Below is a small trained network, with its code and all its weights. Each question gives an input and a target symbol and asks what happens when units are switched off, that is, made to give their printed mean instead of their output.

import numpy as np


def w(rows, s, z=0):
    codes = np.array(rows[::2]) - 128.0
    scale = np.full(codes.shape[1], s)
    scale[-1] = z or s
    return codes * scale


def norm(h):
    return h / np.sqrt((h * h).mean(-1, keepdims=True) + 1e-5)


def f(y):
    return y / 2 * (1 + np.tanh(0.7978845608 * (y + 0.044715 * y**3)))


def softmax(a):
    e = np.exp(a - a.max(-1, keepdims=True))
    return e / e.sum(-1, keepdims=True)


def log_softmax(a):
    a = a - a.max(-1, keepdims=True)
    return a - np.log(np.exp(a).sum(-1, keepdims=True))


def net(x, mask):
    ids = ['αβεηθλπτψω'.index(c) for c in x.split()]
    T = len(ids)
    res = E[ids] + P[:T]
    q, k, v = (norm(res) @ M[0].T for M in (Q, K, V))
    z = softmax(np.where(np.tri(T) > 0, q @ k.T / 2**0.5, -1e9)) @ v
    res = res + np.where(mask[0], z, O[0][:, -1]) @ O[0][:, :-1]
    y = f(norm(res) @ A[0][:, :-1].T + A[0][:, -1])
    res = res + np.where(mask[1:17], y, B[0][:, -1]) @ B[0][:, :-1]
    return log_softmax(norm(res)[-1] @ U[:, :-1].T + U[:, -1])


Q, K, V, O, A, B = {}, {}, {}, {}, {}, {}
E = w([
[165,107,162,88,80,101,24,135,58,136],'α',
[48,171,2,106,124,127,99,109,134,205],'β',
[82,84,214,87,190,112,66,49,105,150],'ε',
[141,127,120,18,121,84,148,161,34,135],'η',
[184,127,111,103,120,59,189,152,54,53],'θ',
[155,181,165,100,119,67,42,176,128,84],'λ',
[84,195,173,149,90,95,42,58,72,163],'π',
[100,191,146,88,37,140,129,134,157,168],'τ',
[78,118,100,143,164,180,111,32,130,76],'ψ',
[125,61,105,16,155,107,81,229,149,94],'ω',
],0.016)
P = w([
[124,127,142,142,151,165,73,161,105,57],'0',
[161,232,147,208,192,185,178,110,103,190],'1',
[126,113,124,107,137,124,77,189,103,52],'2',
[254,183,125,139,113,90,129,163,76,223],'3',
[94,121,106,117,148,154,72,194,74,125],'4',
[159,211,112,164,181,118,169,73,132,180],'5',
[115,121,128,71,160,154,100,194,112,79],'6',
[186,143,53,99,184,110,169,118,182,144],'7',
[134,107,119,86,128,180,111,193,88,61],'8',
[180,82,119,104,204,116,178,7,151,197],'9',
[79,139,110,104,136,165,107,236,98,102],'10',
[167,134,93,103,203,92,188,34,131,187],'11',
[132,99,76,52,79,174,98,165,70,71],'12',
],0.0098)
Q[0] = w([
[104,96,127,124,127,138,94,120,48,22],'h1',
[2,82,141,76,96,198,190,118,186,42],'h1',
],0.0061)
K[0] = w([
[158,50,167,18,175,10,195,112,130,79],'h1',
[163,118,240,107,254,182,6,82,124,82],'h1',
],0.0046)
V[0] = w([
[97,88,3,195,174,8,165,116,136,55],'h1',
[73,211,36,56,82,207,130,144,214,161],'h1',
],0.0034)
O[0] = w([
[254,150,77,225,180,134,27,148,14,94,5],'h1',
[161,141,55,29,102,168,128,111,154,249,109],'h1',
],0.0083,0.0018)
A[0] = w([
[180,139,91,118,53,126,215,117,201,205,210],'n1',
[128,136,60,157,119,211,137,78,105,23,75],'n2',
[99,116,141,104,1,83,200,154,138,79,78],'n3',
[132,163,153,44,94,91,109,160,201,169,106],'n4',
[114,173,109,202,82,126,217,83,107,172,107],'n5',
[194,167,133,107,90,89,183,46,153,161,143],'n6',
[156,93,35,182,154,141,56,194,186,13,221],'n7',
[80,119,23,72,133,190,111,178,55,134,143],'n8',
[190,182,54,231,189,52,145,102,135,196,240],'n9',
[79,112,154,140,141,178,171,213,158,108,127],'n10',
[141,128,132,197,215,122,167,62,82,139,87],'n11',
[172,137,122,126,157,31,126,115,68,117,193],'n12',
[103,76,121,166,86,161,110,156,70,6,1],'n13',
[96,108,60,202,139,166,131,134,127,204,92],'n14',
[231,150,85,106,120,145,209,122,148,120,180],'n15',
[141,105,156,228,83,203,181,120,56,138,53],'n16',
],0.0081,0.003)
B[0] = w([
[124,49,59,166,204,211,158,90,74,169,182],'n1',
[48,200,81,117,123,169,97,142,69,209,138],'n2',
[63,110,187,185,96,174,166,137,219,179,158],'n3',
[37,98,138,103,139,229,187,108,132,103,237],'n4',
[88,86,8,191,87,157,73,242,71,92,137],'n5',
[78,118,62,132,106,153,65,155,107,239,184],'n6',
[78,94,64,93,179,145,170,66,100,192,204],'n7',
[254,151,223,76,94,147,93,228,195,115,255],'n8',
[177,58,108,143,204,46,116,188,250,134,185],'n9',
[174,62,121,229,181,105,138,142,141,215,133],'n10',
[94,59,134,206,135,131,163,85,220,90,145],'n11',
[120,139,179,221,109,127,212,53,168,81,247],'n12',
[156,125,49,134,59,182,146,236,129,178,197],'n13',
[201,195,203,121,125,77,56,208,132,26,139],'n14',
[54,53,85,214,142,32,66,72,47,94,155],'n15',
[45,195,115,51,93,75,54,44,96,79,118],'n16',
],0.0063,0.0062)
U = w([
[79,94,140,171,26,127,39,188,139,87,115],'α',
[203,174,109,71,160,139,88,155,216,104,13],'β',
[154,26,155,182,185,36,87,107,108,73,227],'ε',
[190,212,190,118,116,93,195,153,170,65,130],'η',
[145,137,113,184,113,131,233,149,17,97,33],'θ',
[78,176,104,126,120,152,85,161,123,2,113],'λ',
[106,218,203,122,17,96,108,36,73,97,29],'π',
[136,84,182,145,113,120,178,44,221,191,255],'τ',
[94,78,48,108,109,181,130,102,88,189,80],'ψ',
[203,56,60,102,194,74,97,139,172,207,187],'ω',
],0.0076,0.0042)

Each question gives the input, a string of symbols that net reads in full, and the target symbol t.
The units are the heads (2 rows each of Q, K, V and O) and the neurons (one row each of A and B). Each row of codes is followed by its name. A weight is (code - 128) times the scale printed after its matrix; where a second scale follows, it is the last column's (O, A, B and U).
mask holds one flag per unit, heads first, then neurons. A switched-off unit (its flag False) gives its mean, the last column of its rows in O or B, instead of its output. The means were averaged over made-up inputs and are rounded, as every weight is.
A unit's drop is (log p(t) with every unit on - log p(t) with that unit switched off) / (log p(t) with every unit on - log p(t) with every unit switched off).
The circuit of an input: a set's keep is (log p(t) with only the set's units on - log p(t) with every unit switched off) / (log p(t) with every unit on - log p(t) with every unit switched off). Starting from the 12 units with the biggest drops (on a tie, the unit counted first), units are removed one at a time, each time the one whose removal leaves the highest keep (on an exact tie, the one counted first), for as long as the keep stays at least 0.8.
units of the circuit, in order: the units of the circuit, biggest drop first
most important unit: the unit with the biggest drop
k most important neurons: the k neurons with the biggest drops, biggest first
drop of u: that unit's drop, to one decimal
input η ω α ψ θ α λ π α λ, target ε: units of the circuit, in order => h1
input η τ ε α α λ ε π β θ α π, target ω: units of the circuit, in order => n9, n5
input α τ λ τ λ π, target ψ: units of the circuit, in order => h1, n5, n1
input λ ε λ β η ε β π η π, target ω: units of the circuit, in order => h1, n9
input β ψ λ α τ ψ η λ, target ψ: units of the circuit, in order => h1, n4, n1
input θ λ π ψ, target ε: 2 most important neurons => n9, n11
input α λ η α λ α, target π: units of the circuit, in order => n1, n8
input λ α β β α λ, target ω: units of the circuit, in order => h1, n9
input λ α α λ π α, target π: 2 most important neurons => n9, n1
input α λ α α α λ α η η α θ λ, target ε: units of the circuit, in order => h1, n8
input λ λ ω π θ α ω ε α α ψ θ, target ε: 2 most important neurons => n15, n9
input α α λ ε η ε ε α, target τ: 3 most important neurons => n12, n4, n14
input α λ τ λ β, target β: 2 most important neurons => n8, n14
input α β β α α β α α α η η, target η: most important unit => n8
input ε α λ ε α ω, target τ: 3 most important neurons => n4, n10, n13
input π η ε θ ω η α β η λ α η, target ε: 2 most important neurons => n15, n12
input π α ε λ α λ α η, target τ: 3 most important neurons => n12, n3, n5
input ε α ω α ω θ, target ε: 2 most important neurons => n9, n15
input η ψ λ β λ η, target ω: 2 most important neurons => n9, n8
input λ λ β ψ π α α ε τ α α π, target ψ: units of the circuit, in order => n5
input α α π λ θ τ α η η λ, target ψ: 2 most important neurons => n6, n4
input β ψ α α λ ψ λ λ, target ω: drop of h1 => 1.4
input α η β ψ, target ω: drop of h1 => 0.4
input α α α α α β, target ω: drop of h1 => 0.1
input τ λ η α η α λ α, target ψ: drop of n3 => 0.0
